(in the rows, 128 means zero)
Each row is followed by its class number. Each block has new classes, again numbered from 0 up, in any order.
[129 115 128 144 115 132 133 121 132 103 125 147 120 137 126 113 128 155
 132 143 114 127 142 117 125 150 144 102 141 119 123 118]  10
[125 118 127 133 126 122 116 116 136 115 116 141 129 132 131 105 140 137
 125 152 109 135 123 121 124 144 143 109 142 106 130 130]  9
[167 114 150  97 124 123 192 170 101 140 169  80 147 215 172 123 150 117
 117 156 105 129 125 145  75 129 137 170  91  52  76 142]  6
[175 111 136 111 120 135 108 123 127 101 183 133  60 144 135 116 103 205
  82 166 114 109 114 132 142 137 136  81 157 114 168 175]  0
[214 117  97 149 121 133 154 142  78 148 111 122 127 186 141  72  99 129
 142 147 107  83  90 104 101  96 188  81 128  82 133 119]  1
[122 138 128 133 120 137 107 117 136 126 126 137 120 129 124 116 146 143
 129 131 112 133 131 120 137 139 136 109 139 117 119 134]  8
[137 170 124 146 132 129 172  94  82 136 109 131 116  99 143  95  98  71
 132 163 122 112  70 117 128 149 153 162 131  76 159 155]  3
[ 73 129 152 102 145 128 106 147 138 164 115 156 196 138 140 135 141  83
 132 116 151 132 160 143 150 109  94 187 144  95 102 162]  8
[138 132 148  90 123 102 122 155 124 157 152 109 140 145 137 148 141  64
 144 183 123 170 186 111 131 154 125 186  86 134  97 144]  7
[ 71  99 116 114 113 147 120 125 106 102 112 161 162 130  95 121 208  65
 155 170 128 127 126 136 166 161 211 125 123 184 130 121]  9
[138 143 166 132 142 100  78 116 187  85 125  99  93 183 152 156  88 158
 115 163  65 171 147 103  72 149 129 137 120  89 114 139]  0
[101 123 102 144 160 102 135 127  92  99  98 135 147 107 127  82 120  71
 147  92 155 129  68 145 165 120 157 166 148  59 142 181]  4
[134 130 111 144 110 126 129 122 130 110 134 149 128 147 119 108 131 153
 135 135 107 122 140 117 118 150 136 109 136 102 115 121]  10
[130 110 116 126 109 119 136 103 134 145 136 145 123 144 138 135 114 132
 130 154 119 126 119 124 141 147 142 112 127 118 121 131]  5
[154 112 182 128 119 142 216 164 108 155  86 102 119 160 179 145 171  71
 131 207 157 183 132  87  87 125 151 148  90 118 131 122]  2
[155 113 111  97  90 164 117 140 118 173 127 155 131 145 118 165 145 113
 164 145 147 140 105 132 203 141 140  80 124 187  72 200]  5
[205 141 102 134 158 157 130 123 105 102 132 106  10 156 129 157 100 195
 138 111 140  75 124 136 103 123 170  61 124 212 150  97]  3
[148 119 127 132 146  79 118 167 172 127 140  97 146 156 141  96  86 141
 108 131 115 151 203 107 124  95 104 112 129 105 117  95]  2
[164  98 176 166 130 152  97 149 159 131 106 102 195 100 117  87 162 143
 155 123 138 142 113 143 143 101 118 123 146 203  96 146]  4
[159  99 116 153 141 139 106 113 107  90 115 138 106 182 118 168 117 118
 139 125  79 103 145 113 158 142 165  91 107 133 147  57]  10
[107  83 206  61 126 104 159 127 102  80  85 109 147 178 132 122 171  50
 147 185 117 195  69 133 133 115 149 174  86  64 144  98]  9
[116 186 155  90 112 135 113 107 110 133  96 125  71 205 148 178 105 141
 108 148 124 117  82 109  67 137  76 207 111 137 111 171]  4
[121 148 107 113 118 112 155 129 110 139 128 124 131 163 132 106 108 136
 128 124 120 113 117 128 104 126 114 160 127 133 111 107]  11
[129 147 115 142 161  89 145  88 108 135 137 141 139 106 102  97  84 124
 145 119 145  91  90 167 126  90 174 160 116 209 128 130]  4
[116 111 119 133 106 103 142 132  99 146 134 129 133 138 137 130 126 134
 115 118 130 137 120 134 128 127 118 126 108  77 127 100]  7
[ 19 169  63 131 126  95 188 158 106 135 149 131 166 110 118 130 135  91
 107  63 152 125 130 133 160 129 167 138 137 194  96 181]  11
[179 200 160 191  92 145 129 161  87 102 106 101 141 236 168 128 212 172
 105 118 148 127 127 114 127 116 138 134 143 168 130 145]  2
[142 109 131 126 125 101 146 117 131 148 136 125 126 136 146 125 112 125
 118 133 138 134 113 127 134 127 116 133 128 100 145 132]  5
[150 120 134 149 111 122 143 108 136 123 132 147 135 152 123 111 110 126
 123 137 121 126 141 122 115 135 139 113 130  84 125 145]  6
[104 144 136 139 107 136 120 134 118 136 119 136 142 118 138  98 112 143
 126 151 114 123 128 121 116 126 139  99 143 103 107 133]  1
[215 124 119 154 120 129  97 143  82 151 136 135 152 214 151 144 127  85
 138 113 115 128  72 143 130 128 158 138 124  86 130 189]  11
[148 149 113 129 112 131 133 107 133 120 134 139 121 143 135 111 109 142
 135 147 114 119 115 115 131 139 145 114 132  95 117 118]  12
[105 166 161 142 123 122 132 153 114 149 128 107 166 126 150 107 113 142
 108 131 119 113 147 121 113 101 109 136 135 129 110 116]  1
[134 138 122 139 113 129 119 122 139 117 131 140 127 154 119 115 133 152
 132 157 101 117 130 112 114 141 148 118 130 114 119 131]  0
[120 133 106 152 126 126 131 112 134 116 137 134 111 107 132 111 115 145
 118 145 114 124 129 119 142 143 128 109 136 100 124 133]  4
[181 173 128 141 121 148 173  96 167  93 129 139 193 191 146  97 162 149
 157 148 110  97 148 117 148 108 179 149 151 224  83 136]  12
[141 115 152 143 124 132 160 133 124 127 121 115 120 133 135 129 131 133
 108 111 145 130 139 125 110 124  96 125 124  91 143 111]  6
[ 83  96  44 114 114 151 155 133 162 120 129 108 198 118 122 106 219  79
  92 100  88 124  80 126 119 159 127 149 146 149 145 148]  9
[100  89 149 125 129 102 147  60 142 104 110 151 175 199 142 138  59 136
  91 105  95 109  86 175 103  84 103 162 126  60 145  79]  6
[ 56 101  75  70 146 124 169 120 157  80 119 131  94 139 142 137 127 124
 148 116 143 146  98 154  88 143 182 130 123  99 105 112]  12
[111 146 139 141 125 131 106 131 131  67 107  97 153 154 136 110 183 106
 114 130 137 150 141 122 175 136  88 185 148 106 166 111]  4
[176 105  84  76 140 117 154 184 129 120 143  92  82 252 138 117 134 155
 125 151 115  90 159  92  49 118 157 143 108  97 120 108]  0
[134 137 127 158 105 122 143  98 139 122 132 146 131 148 124 119 107 136
 116 139 112 128 142 123 115 144 136 110 130  94 120 133]  6
[129 131 116 146 111 130 129 120 126 113 128 151 127 152 123 117 124 156
 129 133 113 115 141 116 126 146 140 109 141 126 119 128]  10
[ 56 213  52 183 120 166 125 128 127 128  93 113 169 150 165 151 111 141
 111 116 113 101 178 121 193 149 121 117 174 163  83 120]  3
[137 134 123 136 117 139 121 114 124 147 133 144 109 132 135 123 130 148
 121 140 106 124 115 119 125 139 141 100 133  92 116 144]  8
[111 170 123 180 167 147 129 152 119 154 121 132 190 108 123 162 131  67
 177 104 117  86 192 130 175 120 179 121 108 211  66 115]  3
[ 38 123 107  85 141  67 124 104 163  98 120 146 135 167  97 178  89  42
 146 136 124 186 166 138 122 133 172 167  86 176 122  96]  11
[ 78  94  98  93 163 126 157 131 114  96 104 128  91 138 128 175 123  91
 128  88 145 133  90 147 113 139 159 147 118 160 148 139]  10
[116 124 112 126 111 122 131 121 125 125 142 153 128 145 132 112 106 132
 127 143 109 127 131 123 135 146 138 118 144 109 114 143]  11
[126  77  70 102  95 158 110 145 133 152 145 125 103 156 139 168 160 151
  83 111 140 124 122 135 106 155  97 118 134 141 151 143]  7
[191  87 120 175 100 132 160 129 141 144 100 136 144 192 164 188 193  82
 108 105 160 183 116 101  91 125 130 118 103  82 179 154]  7
[100 180 122 115  88 110  80 141 126 131  92 130 217 179 123 112 143 118
 144  74 131 158  93 139 173 117  81 186 153 134  58 211]  7
[136 124 137 114 133 134 155 119 140 131 121 126 137 118 139 129 109 111
 120 123 134 123 101 116 136 114 124 136 130 127 140 132]  12
[120 117  94 116 108 132 125 115 126 126 131 157 122 141 119 112 111 122
 137 145 113 123 126 125 134 151 136 123 144 127 123 131]  11
[143 145 156 128  92  87 141 109 154 113  93 124 185 224 118  93 133 149
 159 116 108 133  96 108 111  96 140 147 122 150  75 127]  5
[192 184 113 136 123 108 143 131 118  93 134 124 111 158 128  77 137 164
 175 126 117 150 115 128 128 146 145 120 136 106  80 170]  10
[214 137 194 144 107 104  91 151 114 144 167 117 127 190 128 165 160 169
 147  86 122 140  98 148 127 106 117  92  85 117  88 147]  5
[125 142 130 143 115 132 134 129 134 110 135 114 122 122 134 101 111 143
 122 149 109 129 133 118 130 141 137  93 139  87 119 127]  3
[120  96 118 135 103 128 127 123 120 134 133 145 121 126 138 116 129 155
 120 137 113 122 134 119 124 149 126 109 132  88 119 115]  7
[207 161 151  95 143  98 176 122 120 112 165 119  65 188 124 137 142 148
 138 170 156 135 126 138  79 106 177 150  89 191 150 146]  0
[ 74 133 159 144 135 124 123 133 128 105 119 106 135 105 143 102  94 147
 110 127 111 115 134 131 125 128 114 122 148  83 126  99]  3
[100 171 154  40 122 157 158  76 135  89 137 170 103 194 121 210 114 129
 118 126  96  75 121 116 170 110 117 162 106 233 101 122]  12
[ 89  72  89  95 133  97 137 144 107 119 127 112 154 132  94 110  96  79
 122  81 135 120  68 146 155  91 158 111 102  82 155  68]  12
[233 174 160 174 150 160 159 136 123 146 133 124 143 190 183 149 190 153
 130 104 129 106 147 117 136 100 134 130 139 155 111 177]  8
[121 119 115 116 121 116 120 113 140 119 123 145 127 135 122  99 138 137
 129 156 109 132 124 125 111 143 138 118 137 105 126 122]  9
[127 144 126 135 116 134 125 126 137 113 132 115 111 129 131 110 107 136
 129 157 108 132 137 117 123 147 139 100 133  96 118 126]  3
[113 192 163 168  85 101 131 141 101 190 103 113 137 200 143 140  59 133
  84 163 166 143 136  97  87 123 158 141 133 178  92 225]  6
[122 141  69 138  91 103 100 130 115  95  87  90 116 135  93  72 166 143
 124  66 145 150  66 116 109 149 110 145 144 129 167 120]  7
[ 98 168 123 170 121 143 110 113 110 138 121 118 147 174 171 182 111 142
  88 119 131 109 118 145 141 127 137 139 136 148 137 100]  12
[116 139  61  56 134 126 169 132 149 123 151 143  58 164 129 168  91 159
 111 116 129 129  93 127 112 127 151  98 127 160  91 235]  0
[111 139 108 127 118 137 143 114 120 132 127 133 148 125 129 112 117 126
 115 114 124  91  91 126 135 124 134 138 139 130 134 113]  12
[102 163 122 139 102 135 118 126 119 136 108 134 134 123 134 109 117 136
 131 147 120 137 118 121 112 132 136 105 139 111 109 135]  1
[114 117 104 131 106 130 122 111 132 128 134 154 136 132 123 116 109 127
 130 142 103 127 127 128 136 150 128 118 140 117 122 116]  11
[128 114 111 149 118 117 148 111 129 160 119 121 130 149 153 148 122 139
 112 123 140 125 105 135 114 128 121 125 124 127 143 105]  5
[132 122 138 152 114 129 141 107 132 131 123 142 134 147 132 119 100 131
 121 149 120 124 144 126 118 138 139 117 133 102 116 133]  6

Next block: new classes, numbered from 0 again.
[190 121 145 173 104 186  86 178  89 110 129  98 123 134 118 166 196 152
 160  81  52 151  86 150 149 114 100  83 134 157 151 122]  5
[154 172 119 130 146 119 134 156 128 131  87 134 112 117 143 100  93 118
 119 119 129 121 139 114 116 130 110 174 128 103  99 119]  4
[130 129 100 120 124 162  92 123 111 136 100 156 107 116 163 129 144 120
 148 128 114 150 195 125 141 168 120 135 144 112 131 105]  2
[182 118 131 162 160 129 118 114  81 169 115 168  97 108 122 157  49 157
 152 100  81 120 161 191 138 126  80 173 117 161  84  81]  4
[100 111 117 138 137 143 117 123 126 153 120 140 100 137 161 132 125 111
 124 170 119 126 175 123 115 152 111 172 128 103 111  76]  8
[140  57 121 197 132 188  59 109  99 148 150 148 109 127 136 209 148 150
 172 110  49 124 194 169 166 155  94 118 123 125 122  70]  8
[162 110 172 147 152 111 134 144 123 118 146  90 129 109  96 134 118 166
 116 124  80  87  56 142 109 118 121  96 149 172 103 141]  3
[130 103 136 157 161 139 160 103 153 124 142 124 138 112 126 137 105 128
 122 155  94 103 118 112 116 130 146 129 133  99 118 128]  0
[147 132 146 144 132 152  98 130  88 124 123 116 119 124 133 143 147 157
 149 105  94 151 136 133 140 148 117  92 137 182 130  99]  3
[ 83 119 117 118 111 124 113 106 140 124 124 114 119 156 134 138 163 100
 132 161 165 132 125  90 132 129 156 101 156 130 125 139]  6
[121 199 117 118 117 145 103 138  92 102  89 132 121 137 180  85 123 116
 153 116 185 193 182 111 146 147 121 172 117 138 138 107]  4
[106  92 108 123 169  89 149  77 144 173 169 176 115 116 108 122  55 150
 104 159 134  84 159 141 100 115 132 216 152 112  87 138]  1
[124 187 138 109 119 139 113 135 130  66 120  95 142 136 137  96 180 125
 152 121 149 140 113  94 139 139 160 102 134  91 153 140]  7
[119  91 107 146 122 171  82 110 107 138 126 143 117 116 159 147 128 142
 138 142  84 120 188 157 140 156 110 177 141 101 118  93]  2
[151 113 123 119 143 127 119 110 119 147 140 174 133 104 130 110  82 155
 126 145 110 105 139 165 116 130 105 182 151 136 105 125]  2
[158 166 125 141 118 161  78 153  93 142  87 134 117 130 161 120 151 127
 146 112 101 162 184 123 155 172  85 132 114 124 126  74]  8
[155  96 130 162 121 163  95 130 105 140 122 121  99 115 133 168 149 136
 144 126  55 125 116 159 129 134 103 115 140 136 122  99]  2
[155  81 145 185 120 145 102 139 164 112 158  87 137 132  87 195 165 141
 123 116  58  72  46 130 135 100 130  60 165 120 113 174]  6
[146 196 133 128 102 184 100 162 114  81 114 112 130 132 164 111 189 146
 140  83 122 184 142  91 135 148 116  96 150 151 175 120]  3
[147 160 131  92 155  91 179 134 130 149  96 150  78 125 121  92  98  99
 118 149 119 121  84 134  62 120 121 162 152 120 118  96]  7
[ 76 106 109 128 157 142 163  70 158 131 148 155 143 124 158 118  89 114
 124 182 150 115 183  92 121 143 167 167 133  75 122 116]  0
[103 106 106 140 139 177 104 104 117 133 132 155 100 134 151 165 152 135
 151 120 105 144 199 115 136 155 139 111 155 140 138  96]  3
[126 148 118 126 156 134 188 115 183 126 144 159 141 109 142  76  82 117
  82 165 130  99 121 104  80 118 131 223 166  73 130 143]  0
[128 157 137  87 147  80 168 121 126 134 106 126  89 134 108  94 132  95
 135 149 155 126  72 115  86 114 150 111 146 136 129 114]  7
[153 192 122 106 101 168 101 130 106  95  84 131 123 136 172 109 170 136
 150 105 130 196 162  78 154 149 120 104 114 152 158 111]  9
[ 39  62  88  89 177  61 176  65 192 184 125 166  88 140 137 130  74  76
  76 223 173  63 150  71  69 112 179 189 137  89  79 117]  9
[159 112 133 148 136 118 106 119 130 158 135 135 130 130 103 148 100 144
 112 135  91  93 103 152 129 120 107 136 157 144  93 136]  6
[135 139 127 115 167 115 162 139 186 121 159 156 155 105 125  80  74 165
  63 144 119  65 109 112  74 104 120 200 182  93 107 158]  3
[143 111 143 155 128 160 104 129 148  85 152 100 145 113 122 150 164 150
 141 137  90  99  92 116 145 122 150  79 141 107 123 169]  2
[179 170 138  97 166  77 176 147 146 144  95 140  98 110 100  75  90 114
 105 139 109  89  69 130  75 116 121 148 160  99 105 125]  7
[116 134 122 109 155  95 149 123 142 143 122 129 108 124 121  97 102 112
 101 160 122  79 105 142  83 127 135 205 153  82 105 112]  7
[160  56 152 145 161  75 151 130 162 151 123  93 102 109  81 162 107 126
  97 158  55  45  22 121  87  94 125  96 145 132  72 139]  9
[161 179 149 130 137 101 199 178 144 123  80  88  70 134 119 117 129  80
 110 140 121 135   4  91  63  84 125  90 137 143 110 131]  4
[ 66 107 127 108 153  96 192  88 159 138 130 123 115 134 133 103 118  74
 115 201 176 114 106  83  85 124 177 152 140 114 122 129]  0
[100  89 103 135 129 130 131 100 137 175 116 150  84 147 137 165 111  97
 121 168 112 115 145 121 108 133 129 134 160 118 103 101]  6
[130  76 124 155 141 116 145 115 184 144 159 135 110 132  95 165 113 119
 104 159  96  64  63 118  93  94 140 106 184 107 100 162]  6
[156 155 141 118 122 116 145 118 102 137 124 127  87 130 103 131 144 133
 158 118 117 162  88 115 117 113 120  89 142 178 128 131]  1
[165  75 134 164 137 152  89 128  73 163 145 139 124 120 119 154 105 169
 145 113  72 117 151 197 149 127  94 166 125 157 112  96]  5
[166 208 139 126 113 161 129 138  95 111  98 132 150 118 165  64 128 136
 132 113 129 194 147 119 133 151  94 175 126 142 164  97]  0
[229 187 143 150 121 152 140 170 125 114 136 137 119 100 104 119 128 181
 126  63  54 149  63 133 109 100  73 121 160 148 140 149]  1
[162 115 118 159 125 177  62 129  63 156 134 157 136 123 148 130 110 175
 147 101  89 142 212 190 171 147  87 206 121 141 126  87]  5
[154 116 118 134 143 162 111 104 124 131 135 170 121 107 141 141 107 154
 148 133  91 121 170 143 140 140 119 125 146 117 114 124]  2
[ 65  80  92 176 135 174  40  87  94 127 122 115 118 147 173 197 142 109
 173 131 126 146 248 136 187 165 146 138 118  91 111  85]  4
[127 130 129 147 134 156  85 139 116 118 121 102 134 119 148 135 143 153
 124 113  92 118 163 111 143 163 122 119 143 117 119 104]  3
[146 156 144 146 110 176  90 166  92  97 106  86 128 127 157 131 176 151
 140  96  82 165 125 114 136 163 108 103 133 156 145  98]  3
[104 125 131 133 139 143 122 121 147 113 136 127 122 134 148 121 145 122
 137 163 147 122 156  94 135 139 143 122 126 100 120 123]  8
[168 207 126 104 126 149 158 160 141 127 105 166 105 129 157  71 128 119
 115 138 136 164 126 102  92 128  91 160 152 127 142 114]  8
[161  88 133 169 147 151 115 121 122 161 143 161  93 120 118 176 118 142
 143 127  60 105 144 160 125 127  90 126 136 133 107  86]  8
[126 148 150 116 138  92 159 175 175 112 116  82 132 126 120  82 149 101
  89 175 140  84  47  77  87 119 133 124 142  92 103 154]  8
[ 80 103 101  97 171 109 160  96 141 173 109 162  81 133 142 130 102  98
 113 173 142 113 179  91  93 146 156 123 162 125  99  98]  3
[106  69 148 160 133 113 133 109 184 110 165  80 135 144  90 186 150 120
 122 169 107  61  39  92 122  93 173  35 159 104  97 181]  6
[146 141 137 142 131 147 123 144 142 121 140 138 122 129 136 123 141 133
 123 138 109 120 119 124 114 125 102 147 142 117 125 118]  8
[143 191 127  87 155  91 203 125 178 120 145 153 118 116 116  64  83 137
  92 158 160 114  79  72  75  93 143 157 164 102 111 184]  1
[155 108 122 149 124 145 124 124 150 141 135 146 117 132 111 164 127 131
 126 125  84 105 101 131 123 115 115 106 173 127 115 143]  6
[ 88  90  98 112 169  92 197  91 192 155 165 163  85 125 104 131  96 103
 101 180 146  86 102  87  65  95 171 155 178  96 104 173]  1
[137 113 124 128 166 116 135  97 109 192 128 189  92 124 137 121  59 133
 122 167 117 114 189 166 111 145  92 202 127 141  88  74]  8
[143 165 111  83 148 135 167 104 149 133 124 192 111 111 150  86  84 132
 124 160 150 132 154 113 105 128 130 150 163 113 119 141]  2
[187 154 135 129 116 137  87 146 105 128  84 121 125 115 141 114 131 150
 125 101  76 137 132 124 139 144  79 146 126 141 123 103]  9
[145 129 122 150 118 194  90 129  86 117 127 132 123 141 155 145 158 145
 171 118 106 166 181 132 171 144 133 111 120 129 147 115]  5
[169 161 142 120 151 123 136 164 133 131 106 118 126 109 130  98 110 150
  95 119  89 109 104 114  99 136 105 132 161 134 105 124]  3
[ 32  85  83  97 184 111 168  73 169 175 142 180  90 133 158 121  78  98
  88 205 169  83 209  93  81 139 178 207 167  93  92 107]  3
[104 116 134 133 113 113 148 132 167 128 124  87  99 154 117 150 159  85
 109 171 128 102  45  86  94 109 150  80 166 116 114 150]  6
[ 95  24 135 185 174 135 143  72 161 137 175 114 138 110 111 186  99 130
 129 172  75  55 134 132 128 129 164 130 129  81  96 126]  0
